How the elements are linked:
pazi: vo>guru, ru>zova, ve>kuni, bo>zezi, sa>vofu, pu>kovo
voda: vo>dose, ru>vozu, ve>tolo, bo>rusu, sa>tube, pu>soku
tutu: vo>nimi, ru>zubo, ve>zano, bo>tano, sa>fema, pu>tima
geva: vo>gita, ru>dabe, ve>mufa, bo>molo, sa>labe, pu>tube
toti: vo>tolo, ru>moga, ve>tima, bo>gofi, sa>gise, pu>zubo
gunu: vo>sivo, ru>folo, ve>para, bo>., sa>., pu>dugi
kibi: vo>sefi, ru>vefe, ve>kuli, bo>fuli, sa>nata, pu>vova
vutu: vo>tuzi, ru>kuni, ve>bipo, bo>pazi, sa>zova, pu>koto
mapa: vo>tube, ru>kemi, ve>gise, bo>gita, sa>geva, pu>voda
kuni: vo>vutu, ru>nada, ve>suni, bo>zova, sa>niri, pu>mebi
meze: vo>vogu, ru>vami, ve>liko, bo>kasu, sa>moma, pu>vada
vuno: vo>folo, ru>zeku, ve>fube, bo>., sa>gufa, pu>zoga
folo: vo>gunu, ru>vuno, ve>bele, bo>., sa>., pu>mopo
dito: vo>kira, ru>fopi, ve>lafu, bo>piga, sa>zano, pu>rade
dabe: vo>geva, ru>mufe, ve>dose, bo>labe, sa>dote, pu>mapa
kipe: vo>beni, ru>nali, ve>fusi, bo>koto, sa>mebi, pu>loni
kira: vo>fadu, ru>dito, ve>moma, bo>ladu, sa>piga, pu>zibi
mato: vo>sabo, ru>ralo, ve>sapa, bo>bele, sa>fube, pu>molo
ralo: vo>mato, ru>debi, ve>dozo, bo>fube, sa>tafe, pu>labe
mebi: vo>koto, ru>tofa, ve>semo, bo>tuzi, sa>vutu, pu>beni
nimi: vo>moga, ru>tutu, ve>piga, bo>soku, sa>tano, pu>defi
fema: vo>tano, ru>tolo, ve>mede, bo>voda, sa>vozu, pu>nimi
bipo: vo>tofa, ru>suni, ve>loni, bo>kuni, sa>nada, pu>nali
kovo: vo>lovo, ru>tuzi, ve>mebi, bo>leki, sa>guru, pu>nada
nura: vo>bale, ru>fuli, ve>kibi, bo>fusi, sa>dibo, pu>sula
begi: vo>loni, ru>vise, ve>bale, bo>beni, sa>kipe, pu>befi
zale: vo>tala, ru>liko, ve>guru, bo>meze, sa>vami, pu>zeve
rusu: vo>mufe, ru>tube, ve>vozu, bo>sapa, sa>dozo, pu>mufa
zoga: vo>mopo, ru>para, ve>sabo, bo>gunu, sa>folo, pu>tafe
tube: vo>rusu, ru>mapa, ve>gofi, bo>dozo, sa>gita, pu>dose
tolo: vo>fema, ru>toti, ve>defi, bo>vozu, sa>gofi, pu>tutu
gita: vo>dozo, ru>geva, ve>kemi, bo>zire, sa>molo, pu>rusu
loni: vo>tosi, ru>begi, ve>sodi, bo>suni, sa>beni, pu>dibo
tofa: vo>mebi, ru>bipo, ve>tosi, bo>vutu, sa>kuni, pu>kipe
ladu: vo>tima, ru>piga, ve>dito, bo>nimi, sa>tutu, pu>bavu
tosi: vo>semo, ru>loni, ve>dome, bo>bipo, sa>suni, pu>fusi
gofi: vo>vozu, ru>gise, ve>moga, bo>mapa, sa>kemi, pu>fema
lisi: vo>kuli, ru>tika, ve>., bo>rofo, sa>sane, pu>.
gufa: vo>., ru>bofi, ve>dugi, bo>., sa>., pu>folo
deri: vo>vami, ru>fabe, ve>vofu, bo>lafu, sa>ledo, pu>zale
bavu: vo>soni, ru>fadu, ve>rade, bo>defi, sa>tima, pu>fopi
befi: vo>dibo, ru>dome, ve>miza, bo>tosi, sa>loni, pu>nura
mufe: vo>dabe, ru>rusu, ve>voda, bo>dote, sa>sapa, pu>kemi
dibo: vo>fusi, ru>befi, ve>nata, bo>semo, sa>tosi, pu>bale
zeve: vo>vofu, ru>zopu, ve>lovo, bo>vada, sa>tala, pu>pazi
fube: vo>bele, ru>tafe, ve>debi, bo>zeku, sa>dugi, pu>sabo
miza: vo>nata, ru>sula, ve>sane, bo>dome, sa>sodi, pu>kibi
bale: vo>sodi, ru>nura, ve>sefi, bo>vise, sa>fusi, pu>miza
rofo: vo>vefe, ru>sane, ve>tika, bo>miza, sa>sula, pu>guvo
guvo: vo>vupa, ru>kuli, ve>., bo>kibi, sa>vefe, pu>.
nata: vo>fuli, ru>miza, ve>rofo, bo>befi, sa>dome, pu>sefi
tano: vo>soku, ru>fema, ve>zubo, bo>dose, sa>voda, pu>moga
soni: vo>zano, ru>bavu, ve>zibi, bo>mede, sa>defi, pu>dito
ruta: vo>nada, ru>koto, ve>kipe, bo>lovo, sa>kovo, pu>bipo
vova: vo>sane, ru>vupa, ve>., bo>raba, sa>sefi, pu>lisi
vogu: vo>zimi, ru>meze, ve>zale, bo>rade, sa>kasu, pu>fabe
sula: vo>miza, ru>raba, ve>vova, bo>sodi, sa>bale, pu>vefe
sefi: vo>raba, ru>kibi, ve>guvo, bo>nura, sa>fuli, pu>sane
fusi: vo>vise, ru>dibo, ve>fuli, bo>nali, sa>semo, pu>sodi
sivo: vo>bofi, ru>gunu, ve>zoga, bo>., sa>., pu>zeku
tika: vo>lisi, ru>., ve>., bo>sane, sa>vova, pu>.
muvu: vo>tafe, ru>sufo, ve>molo, bo>mopo, sa>zoga, pu>ralo
liko: vo>zale, ru>zezi, ve>pazi, bo>vami, sa>deri, pu>zopu
sufo: vo>muvu, ru>sabo, ve>labe, bo>zoga, sa>para, pu>debi
dozo: vo>sapa, ru>gita, ve>mapa, bo>debi, sa>zire, pu>mufe
zire: vo>debi, ru>molo, ve>geva, bo>muvu, sa>sufo, pu>sapa
zopu: vo>zeve, ru>leki, ve>kovo, bo>tala, sa>zale, pu>zova
gise: vo>gofi, ru>soku, ve>nimi, bo>kemi, sa>mufa, pu>tolo
bofi: vo>gufa, ru>sivo, ve>mopo, bo>., sa>., pu>vuno
mopo: vo>dugi, ru>zoga, ve>sufo, bo>sivo, sa>gunu, pu>fube
fopi: vo>dito, ru>kufa, ve>ledo, bo>zano, sa>soni, pu>kasu
sodi: vo>dome, ru>bale, ve>raba, bo>begi, sa>vise, pu>nata
vefe: vo>kibi, ru>rofo, ve>lisi, bo>nata, sa>miza, pu>vupa
lovo: vo>niri, ru>kovo, ve>koto, bo>zopu, sa>leki, pu>kuni
zano: vo>piga, ru>soni, ve>kufa, bo>zubo, sa>mede, pu>kira
raba: vo>sula, ru>sefi, ve>vupa, bo>bale, sa>nura, pu>rofo
tima: vo>defi, ru>ladu, ve>kira, bo>moga, sa>nimi, pu>soni
vofu: vo>zezi, ru>zeve, ve>niri, bo>fabe, sa>vada, pu>guru
zova: vo>pazi, ru>niri, ve>nada, bo>vofu, sa>zeve, pu>tuzi
moga: vo>toti, ru>nimi, ve>ladu, bo>gise, sa>soku, pu>mede
zubo: vo>tutu, ru>mede, ve>soni, bo>fema, sa>tolo, pu>ladu
tala: vo>vada, ru>zale, ve>leki, bo>vogu, sa>meze, pu>vofu
fuli: vo>nura, ru>nata, ve>vefe, bo>dibo, sa>befi, pu>raba
vise: vo>begi, ru>fusi, ve>nura, bo>kipe, sa>nali, pu>dome
koto: vo>ruta, ru>mebi, ve>nali, bo>kovo, sa>tuzi, pu>suni
labe: vo>molo, ru>dote, ve>mufe, bo>sabo, sa>mato, pu>gita
para: vo>zoga, ru>bele, ve>mato, bo>folo, sa>vuno, pu>muvu
semo: vo>nali, ru>tosi, ve>befi, bo>tofa, sa>bipo, pu>vise
zezi: vo>liko, ru>vofu, ve>zova, bo>deri, sa>fabe, pu>leki
ledo: vo>lafu, ru>zimi, ve>vada, bo>kufa, sa>zibi, pu>vami
kasu: vo>rade, ru>moma, ve>vami, bo>kira, sa>dito, pu>zimi
nali: vo>kipe, ru>semo, ve>dibo, bo>mebi, sa>tofa, pu>begi
tuzi: vo>kovo, ru>vutu, ve>tofa, bo>guru, sa>pazi, pu>ruta
vupa: vo>vova, ru>guvo, ve>., bo>sefi, sa>kibi, pu>tika
rade: vo>zibi, ru>kasu, ve>meze, bo>fadu, sa>kira, pu>ledo
bele: vo>para, ru>fube, ve>ralo, bo>vuno, sa>zeku, pu>sufo
piga: vo>ladu, ru>zano, ve>fopi, bo>tutu, sa>zubo, pu>fadu
dome: vo>befi, ru>sodi, ve>sula, bo>loni, sa>begi, pu>fuli
moma: vo>kasu, ru>lafu, ve>deri, bo>dito, sa>fopi, pu>vogu
soku: vo>gise, ru>tano, ve>tutu, bo>mufa, sa>dose, pu>toti
debi: vo>ralo, ru>zire, ve>gita, bo>tafe, sa>muvu, pu>dote
mufa: vo>kemi, ru>dose, ve>tano, bo>dabe, sa>mufe, pu>gofi
zimi: vo>ledo, ru>vogu, ve>tala, bo>zibi, sa>rade, pu>deri
dugi: vo>zeku, ru>mopo, ve>muvu, bo>bofi, sa>sivo, pu>bele
zibi: vo>kufa, ru>rade, ve>vogu, bo>bavu, sa>fadu, pu>lafu
beni: vo>suni, ru>kipe, ve>vise, bo>ruta, sa>koto, pu>tosi
sane: vo>rofo, ru>vova, ve>., bo>sula, sa>raba, pu>kuli
kuli: vo>guvo, ru>lisi, ve>., bo>vefe, sa>rofo, pu>.
niri: vo>zova, ru>lovo, ve>ruta, bo>zeve, sa>zopu, pu>vutu
leki: vo>zopu, ru>guru, ve>tuzi, bo>zale, sa>liko, pu>niri
fadu: vo>bavu, ru>kira, ve>kasu, bo>tima, sa>ladu, pu>kufa
sapa: vo>dote, ru>dozo, ve>tube, bo>ralo, sa>debi, pu>dabe
nada: vo>kuni, ru>ruta, ve>beni, bo>niri, sa>lovo, pu>tofa
molo: vo>zire, ru>labe, ve>dabe, bo>sufo, sa>sabo, pu>dozo
kufa: vo>fopi, ru>zibi, ve>zimi, bo>soni, sa>bavu, pu>moma
fabe: vo>deri, ru>vada, ve>zeve, bo>ledo, sa>zimi, pu>liko
tafe: vo>fube, ru>muvu, ve>zire, bo>dugi, sa>mopo, pu>mato
dose: vo>mufa, ru>voda, ve>fema, bo>mufe, sa>rusu, pu>gise
defi: vo>mede, ru>tima, ve>fadu, bo>toti, sa>moga, pu>zano
vozu: vo>voda, ru>gofi, ve>toti, bo>tube, sa>mapa, pu>tano
vada: vo>fabe, ru>tala, ve>zopu, bo>zimi, sa>vogu, pu>zezi
zeku: vo>vuno, ru>dugi, ve>tafe, bo>gufa, sa>bofi, pu>para
lafu: vo>moma, ru>ledo, ve>fabe, bo>fopi, sa>kufa, pu>meze
sabo: vo>sufo, ru>mato, ve>dote, bo>para, sa>bele, pu>zire
vami: vo>meze, ru>deri, ve>zezi, bo>moma, sa>lafu, pu>tala
suni: vo>bipo, ru>beni, ve>begi, bo>nada, sa>ruta, pu>semo
mede: vo>zubo, ru>defi, ve>bavu, bo>tolo, sa>toti, pu>piga
dote: vo>labe, ru>sapa, ve>rusu, bo>mato, sa>ralo, pu>geva
kemi: vo>mapa, ru>mufa, ve>soku, bo>geva, sa>dabe, pu>vozu
guru: vo>leki, ru>pazi, ve>vutu, bo>liko, sa>zezi, pu>lovo

The rows follow the links: the fewer symbols apart two elements are, the more alike their rows tend to be.

Each row is also shifted at random along 8 hidden directions that mean nothing.

Row, then element:
[54,40,-6,-2,18,22,-5,50,-22,-12,17,6,9,16,-25,-8,8,-62,-7,33,7,30,-4,-3,-54,36,13,17,-25,3,-14,8,37,-8,-38,9,16,-16] | tube
[-27,-4,18,-13,19,-28,-37,-39,-11,-64,-44,35,25,-42,12,7,-33,25,3,0,12,-27,-37,4,10,-35,0,-36,-79,71,-1,-52,25,21,-63,-67,-30,1] | zova
[-24,-70,-19,7,-56,-20,4,-27,-36,26,12,7,-28,41,-41,72,37,38,18,12,-36,-32,-10,-16,10,-7,26,-9,1,28,-91,-14,-20,9,-25,-88,1,-20] | kufa
[78,-72,21,45,-16,-15,-18,-18,-2,-6,9,14,-2,-6,-77,59,-41,15,-35,7,-15,-27,39,5,-7,-2,10,-59,-37,50,9,7,10,21,-8,-55,-44,44] | ralo
[77,-8,21,-58,-14,16,22,20,-9,69,-19,13,-21,-39,-60,-20,-33,27,38,-50,26,-26,-41,15,55,-57,-94,-17,73,-45,30,21,-16,27,-8,17,-71,53] | deri
[11,45,22,6,20,-46,-9,-31,24,-50,-32,30,19,-32,-42,-48,17,-2,6,-33,-45,21,31,8,17,-31,55,-28,-55,-33,20,29,30,-27,39,-42,-26,14] | guru
[-8,41,-40,-55,-27,26,50,18,-49,46,-2,-18,-54,30,-2,-78,62,-6,65,-6,4,-11,-33,-10,12,-16,8,13,47,-69,-18,33,2,-17,5,-22,19,-49] | rade
[18,-58,-37,-15,-66,-19,29,36,32,13,36,-6,-33,-6,12,18,21,11,36,-8,22,-32,7,-15,36,-25,-39,-6,25,-22,6,-44,8,-34,-4,35,40,23] | vogu
[-69,-50,11,17,-17,-36,-35,7,111,-54,-10,-29,21,-43,-6,53,-40,-1,-32,-46,-14,8,-45,12,-7,2,8,27,-21,12,21,-80,17,-29,4,44,10,18] | koto
[31,60,16,44,51,22,10,21,-42,35,50,36,36,46,25,4,28,-35,-33,63,-6,61,121,-8,-21,53,-6,18,19,-16,-16,92,-35,10,45,61,20,23] | tutu
[-2,32,-3,-5,-11,26,22,27,-24,37,39,-4,-1,61,4,4,66,-44,13,24,-26,44,-1,-11,-46,55,33,59,34,-20,-110,36,-6,-3,-6,11,8,-33] | defi
[-72,19,30,8,29,-13,-4,-106,13,-28,-40,-11,19,-6,125,-45,13,60,0,-22,-10,-7,-8,6,24,-9,44,4,-8,36,-29,-2,-39,29,38,-27,-31,-27] | fuli
[107,-6,-15,21,-25,-9,13,46,7,-21,57,20,2,20,-3,11,35,-48,5,36,0,16,53,-16,-32,28,20,-4,-34,8,-34,-2,43,-30,-19,19,26,16] | zire
[23,-23,-10,-17,-34,48,32,5,-19,35,7,-49,-51,22,-1,-49,-1,-8,18,-9,22,-33,-49,4,-29,16,16,-10,38,0,-6,11,17,18,-11,-22,-34,-26] | bofi
[1,-27,-1,-9,-14,38,-8,35,35,-28,7,-46,-11,-15,27,-15,-45,-41,-13,-5,45,-16,-75,8,-57,33,-3,9,-10,46,17,-58,50,7,-55,32,-17,-13] | rusu
[-24,-18,-16,-13,-22,23,21,-4,-56,32,33,10,-13,41,77,14,32,15,26,46,32,-23,4,-19,-2,16,-23,5,19,48,-76,-9,-21,30,-46,-10,10,-19] | kira
[-33,11,25,40,22,23,-4,24,40,-10,21,-24,15,-1,-21,-16,-30,-49,-48,-1,-2,32,34,15,-51,47,26,2,-2,-7,39,33,25,-3,36,54,-21,24] | vozu
[54,-18,-4,-5,-38,33,42,15,-5,22,44,-21,-31,26,44,-43,25,-23,23,11,29,-18,5,-5,-28,27,7,-5,23,12,-37,11,23,7,-13,16,-24,2] | folo
[53,-43,5,25,-5,-3,-30,44,0,7,5,8,0,-7,-151,76,-48,-25,-41,4,-22,3,6,7,-24,5,-7,-22,-21,3,30,5,22,-3,-18,-27,-12,31] | gita
[-89,-36,16,23,0,34,-6,14,-7,29,22,-17,1,20,-17,45,-32,-13,-36,16,9,1,-4,6,-36,39,-12,7,22,35,-17,7,-10,32,-15,16,-26,11] | zubo
[46,-16,13,22,9,-46,-29,-11,60,-53,-5,22,38,-40,26,36,-22,12,-20,-11,-3,10,23,1,21,-13,-11,-2,-40,21,25,-45,3,-18,9,34,15,35] | lovo
[-37,39,19,-8,64,3,-36,-64,-14,-33,-61,-3,34,-23,87,-15,-36,39,-21,0,16,-3,-43,10,13,-10,-4,10,-20,46,24,-25,-34,37,-7,-14,-4,-36] | nali
[11,22,1,8,38,39,-20,17,-31,7,-10,-16,9,14,-17,9,-36,-24,-37,24,13,12,-21,7,-41,33,-3,12,1,18,26,13,-3,23,-16,5,7,-26] | gise
[59,-17,36,34,-21,-4,24,-10,3,-3,46,27,1,15,-18,-24,21,-21,-1,9,-15,3,81,2,-24,18,37,-45,-26,20,-44,52,33,10,13,-20,-70,53] | tafe
[6,52,10,24,58,-30,-28,-70,-26,-31,-28,31,48,14,79,17,29,36,-18,27,-32,32,41,-6,22,3,33,20,-32,22,-33,13,-52,10,28,-23,36,-32] | vise
[-57,26,35,-11,6,-14,-7,23,18,25,22,44,41,6,-16,48,33,-19,7,-7,-28,57,9,-1,2,15,-28,57,27,-19,-92,14,-23,1,-8,42,-23,34] | befi
[-8,81,64,-38,66,20,-14,-23,14,-3,-58,9,35,-51,14,-82,-43,-6,-2,-51,13,31,-51,32,3,-16,-24,13,15,-17,33,33,1,35,7,27,-91,18] | ruta
[-3,-16,-41,21,-13,25,-1,20,42,-10,14,-82,-21,33,45,8,5,-26,-27,2,-1,9,-42,-5,-47,54,48,55,22,-13,13,-38,1,-31,25,45,76,-65] | toti
[-42,-58,-60,74,-17,-12,-24,-9,53,-60,17,-81,-16,32,49,51,-5,-3,-60,26,-17,-11,9,-15,-42,52,87,19,-36,23,51,-63,2,-49,45,13,126,-69] | tolo
[30,-8,16,15,3,35,2,2,23,37,11,-45,0,27,12,15,-8,-12,-28,-13,-9,24,-27,10,-36,48,13,47,55,-9,-26,17,-27,16,27,41,-16,-15] | nimi
[63,1,22,26,23,24,18,-24,-49,17,10,20,-8,-4,6,-45,-34,13,-15,27,31,-27,78,7,6,-8,-16,-75,-9,28,60,63,1,40,17,-18,-53,43] | bele
[-23,38,3,-11,25,33,33,-18,-83,51,13,25,-8,28,53,-51,19,17,19,39,31,-11,54,-6,20,-3,-32,-25,33,2,-1,67,-34,40,8,-4,-17,4] | dito
[49,11,-21,-29,-9,-13,5,-10,28,30,-16,-22,1,9,47,18,36,34,23,-31,-19,16,-45,-8,42,-13,-17,69,64,-51,-32,-23,-57,-20,34,40,48,-32] | sula
[-42,-22,-13,-5,-55,-8,45,20,16,30,41,-4,-35,18,-17,-22,50,-7,37,-14,-12,-5,32,-8,14,-6,9,-4,33,-47,-28,22,10,-29,28,14,-3,20] | kasu
[-39,26,-37,-40,19,-16,-10,-34,-75,-4,-44,28,-2,1,44,7,22,52,37,27,13,-31,-33,-18,51,-47,-26,-3,-17,15,-7,-31,-37,9,-42,-63,55,-54] | vova
[-76,-40,-32,13,-35,-31,17,4,-16,-10,25,22,-26,-4,-14,6,12,20,18,23,10,-42,65,-15,36,-34,-9,-61,-30,1,36,-6,14,-23,2,-27,32,25] | zimi
[94,34,-1,13,58,-34,-45,-31,8,-26,-59,9,32,-31,-25,26,-33,34,-33,-16,-26,19,3,7,39,-30,-1,5,-18,-27,79,-1,-36,-13,44,-6,43,-12] | kuni
[-13,16,18,-21,16,-28,-7,-25,-34,34,-31,50,14,-14,-55,27,7,44,20,-17,-27,3,12,2,61,-51,-40,-9,17,-30,-17,32,-44,16,8,-37,-25,25] | kuli

In each set, the symbols that take the first to the second take the third to the fourth, perhaps in another order. Give the fourth.
Answer with the element's name.
A [30,-34,-14,16,-28,-4,2,-10,-16,-26,0,-12,-30,10,-52,-9,2,-8,1,5,-16,-30,-3,-2,-28,2,59,-44,-49,24,-3,-4,45,-6,-18,-80,-12,-17]
B [74,-1,23,37,-4,14,36,-12,20,24,20,-19,-23,1,-24,-70,-10,-6,-16,-24,-7,-2,78,14,0,5,26,-49,27,-43,63,81,10,0,84,21,-54,47]
C [-84,13,15,-2,16,-7,-16,-32,77,-56,-32,-44,18,-31,83,-37,-17,3,-12,-43,2,11,-61,14,-14,10,34,35,-10,11,14,-50,11,-8,17,34,-6,-24]
D ruta

A [-13,-27,30,-3,-8,-38,-23,-58,33,-62,-40,14,12,-46,-1,-9,-23,32,4,-38,-13,-28,-34,11,15,-38,29,-38,-61,47,-5,-42,29,9,-22,-65,-56,14]
B [-21,-4,33,-2,-9,-32,8,-21,2,-28,5,55,13,-33,4,-27,3,12,24,-7,8,-17,46,2,26,-37,-9,-56,-45,27,-12,7,30,9,-19,-27,-62,59]
C [-65,-11,7,-28,-21,53,23,-7,-14,30,11,-43,-22,31,74,-28,12,-8,18,1,27,-13,-76,2,-43,39,8,36,43,37,-79,-13,-3,38,-41,3,-39,-41]
D nimi

A [73,-7,-45,9,-6,-1,-14,60,-35,-14,15,8,-14,12,-84,40,-5,-37,-11,42,2,-4,12,-13,-25,7,2,-17,-41,-3,36,-16,35,-32,-37,-24,66,-16]
B [98,-9,15,-9,-21,26,27,-14,12,3,5,-31,-28,-1,18,-70,-1,-8,14,-24,13,-19,-22,10,-24,9,28,-18,12,4,-4,15,31,14,4,-13,-58,-1]
C [13,11,42,2,1,-37,-23,-52,73,-65,-25,-2,35,-21,47,-11,22,-1,1,-46,-45,31,-46,10,-20,8,70,35,-43,26,-79,-38,20,-9,2,-17,-44,-11]
D pazi

A [-2,52,15,22,55,48,4,58,-7,33,26,-5,22,4,-14,-22,-38,-56,-44,24,29,46,54,12,-32,43,-39,10,34,-32,75,64,-4,8,33,96,3,31]
B [20,-20,-16,45,7,8,-2,-61,-13,-3,3,-38,-6,47,89,16,19,34,-29,27,-14,-8,24,-9,-12,37,58,12,6,35,-23,2,-44,14,40,-19,39,-53]
C [-30,15,5,-14,-6,-27,-9,-22,85,-56,-55,-46,-13,-48,-34,-64,-12,-2,6,-84,-34,3,-71,20,0,-27,64,6,-20,-52,55,-27,43,-43,43,-17,-18,-21]
D bipo

A [-4,-39,0,-18,-22,-11,9,3,-39,37,-2,38,-18,-14,-62,26,-17,36,23,0,13,-40,15,-3,47,-50,-60,-49,11,4,12,10,-11,19,-23,-38,-31,43]
B [-68,-6,-23,-14,-48,-18,38,15,-22,0,34,29,-27,17,-5,-27,60,-10,51,16,-5,-16,38,-18,11,-16,17,-27,-19,-12,-49,11,33,-24,-18,-34,5,9]
C [-9,-54,-31,6,-50,6,10,-8,1,-23,-11,-52,-58,9,-52,-25,-5,-1,7,-15,-8,-51,-45,0,-29,-3,68,-41,-31,11,23,-22,49,-15,-13,-83,-5,-40]
D para

A [109,51,-8,-36,50,-9,-27,-9,-30,-28,-47,28,29,-31,48,-4,-17,20,11,13,27,-2,-38,-2,30,-32,-43,10,-27,17,30,-37,-15,9,-40,-4,33,-26]
B [27,-29,5,-15,-43,-36,13,28,34,5,18,31,-6,-27,-63,18,12,-1,29,-29,-14,-6,15,-2,31,-37,-27,-16,1,-31,-11,-9,21,-26,-5,6,-23,55]
C [-47,29,5,-30,22,-17,-39,-22,-58,3,-43,37,27,20,-46,68,30,16,11,12,-46,23,-65,-8,-1,-6,13,45,-21,21,-106,-16,-30,19,-60,-86,7,-52]
D mebi

A [75,-35,-24,31,-11,5,6,63,7,5,45,5,-10,-8,-43,28,-36,-28,-24,32,34,-13,71,-5,-2,5,-45,-38,-6,-5,86,1,21,-21,5,53,41,50]
B [75,9,-4,8,9,13,2,17,-37,-8,7,14,-8,-1,-31,-17,-14,-22,-5,29,16,-9,29,-2,-19,3,1,-38,-32,16,30,19,30,5,-22,-25,-6,8]
C [-92,1,19,-4,-17,-33,4,-43,22,-5,-7,15,10,2,13,0,46,25,23,-30,-42,12,-1,-1,20,-14,34,16,-2,-10,-74,2,-13,-6,18,-29,-26,1]
D rofo

A [82,17,14,0,33,-29,-11,-59,-32,-31,-34,48,20,-35,44,-26,-17,53,8,7,17,-27,41,1,54,-51,-21,-58,-45,34,42,4,-12,23,1,-41,-20,23]
B [-32,37,3,-31,27,0,-9,4,35,-48,-39,-11,8,-55,39,-67,-36,-8,9,-29,35,-6,-49,14,7,-25,-17,-4,-22,-5,76,-37,33,-8,-10,31,-6,-3]
C [-34,-57,3,80,6,-7,-4,-27,0,33,33,-2,7,26,-5,71,-25,37,-60,26,-14,-6,111,-4,20,17,-8,-29,24,14,41,41,-57,14,72,25,18,41]
D rade

A [-63,-2,-10,-46,-28,21,30,-10,-49,45,-29,-12,-52,2,-54,-55,7,22,44,-29,2,-39,-48,5,22,-39,-4,-29,32,-33,4,29,6,15,-10,-68,-44,-18]
B [-2,-17,-17,13,-16,1,22,-40,-25,41,-12,-24,-37,24,-26,-13,17,44,5,-15,-28,-24,21,-2,33,-18,27,-19,38,-40,22,44,-35,-1,63,-42,8,-20]
C [37,119,20,-71,50,14,1,24,-21,-8,-43,30,23,-26,-2,-89,20,-42,41,-21,6,45,-59,11,-6,-16,-15,36,-3,-49,-11,24,26,-4,-29,10,-29,-19]
D zova

A [-59,57,-15,-17,29,-3,-10,59,34,-38,11,10,33,-23,51,-16,-1,-48,1,15,32,39,0,-4,-8,10,-36,41,-14,-22,37,-35,21,-36,-14,95,63,1]
B [-83,9,20,2,24,-12,-22,-24,8,11,-27,9,25,-7,-20,34,-13,23,-17,-20,-26,19,-11,8,19,-9,-10,23,16,-10,-6,9,-37,11,20,1,-12,5]
C [-20,0,51,-19,18,-10,-36,-11,39,-11,-36,12,37,-36,-38,40,-33,2,-14,-44,-20,23,-71,19,-7,-6,-16,31,-3,19,-42,-27,-3,23,-31,-4,-64,19]
D dibo

A [-33,64,7,-13,21,-25,-13,4,32,-62,-13,14,31,-13,28,-38,37,-37,15,-10,-22,45,-20,-1,-21,9,46,36,-47,-15,-36,-19,36,-34,-7,7,17,-24]
B [-21,33,2,-17,27,-31,-41,24,-34,-46,-9,72,48,-15,-18,57,8,-21,6,42,-1,23,-7,-13,-7,-9,-23,8,-75,46,-51,-40,20,-2,-86,-30,25,-1]
C [-56,12,37,6,34,-13,-30,-33,13,-21,-15,26,49,-13,51,35,-13,17,-19,2,-4,22,-8,6,3,6,-11,24,-15,46,-43,-20,-25,28,-18,12,-23,10]
D nali

A [-52,40,15,-38,14,6,2,23,-2,53,-14,15,13,-3,-41,10,13,-3,17,-27,-19,37,-30,5,24,-12,-44,50,61,-59,-27,28,-37,2,11,35,-14,7]
B [-85,89,9,-49,54,20,-15,36,-35,16,-36,23,25,-12,-38,-24,-3,-32,11,-3,2,42,-49,8,-4,-7,-38,41,15,-43,7,21,-4,6,-26,17,1,-21]
C [-33,17,29,31,35,26,-13,18,-2,-17,19,4,25,0,3,-8,-33,-44,-41,29,17,22,34,10,-52,42,9,-12,-28,38,16,22,26,19,-12,25,-29,22]
D dozo

A [-103,16,-6,21,-16,30,21,44,67,-9,36,-68,-17,25,8,-50,20,-73,-17,-18,-14,40,-7,7,-71,66,66,45,24,-49,3,15,41,-41,47,69,14,-21]
B [45,-13,-11,17,1,27,-12,15,26,0,8,-52,0,24,29,28,-10,-21,-33,7,1,15,-40,2,-46,51,23,49,20,12,-12,-25,-8,-2,2,35,32,-40]
C [26,73,18,-21,36,-13,-17,-57,35,-36,-66,-30,17,-8,23,-61,30,3,7,-59,-54,41,-75,13,-10,0,83,55,-5,-40,-29,3,-5,-15,41,-30,-13,-66]
D koto

A [3,-31,-7,-18,-39,15,1,30,-6,-36,18,-6,-20,3,-12,-7,0,-41,19,17,22,-27,-56,-4,-57,18,25,-15,-52,60,-51,-50,72,3,-90,-47,-27,-16]
B [9,-22,-19,-20,-39,39,32,36,-22,27,19,-28,-48,15,-34,-38,0,-25,22,1,26,-31,-28,-1,-26,7,-2,-21,20,-8,6,7,38,2,-27,-15,-21,-8]
C [2,16,10,38,22,-35,-18,-16,84,-37,1,-12,40,-14,56,19,6,1,-33,-22,-28,47,34,2,9,16,22,45,0,-26,19,-16,-23,-37,70,80,46,8]
D niri

A [22,-46,-27,-45,-58,-1,29,43,41,20,15,-19,-37,-31,4,-11,-6,8,45,-36,40,-39,-47,-2,35,-37,-62,-2,42,-29,29,-51,17,-23,-21,46,6,24]
B [56,21,-10,-31,-31,-29,26,-30,-52,-5,1,47,-14,27,3,-27,86,14,65,11,-30,-9,9,-19,19,-28,40,-13,-32,-1,-105,14,13,-8,-30,-92,-12,-23]
C [-82,29,16,3,25,-17,-16,15,1,31,-6,33,30,-1,-71,44,7,-2,-13,-10,-40,44,28,3,23,-8,-23,27,23,-51,-6,39,-35,-9,32,20,7,24]
D dibo

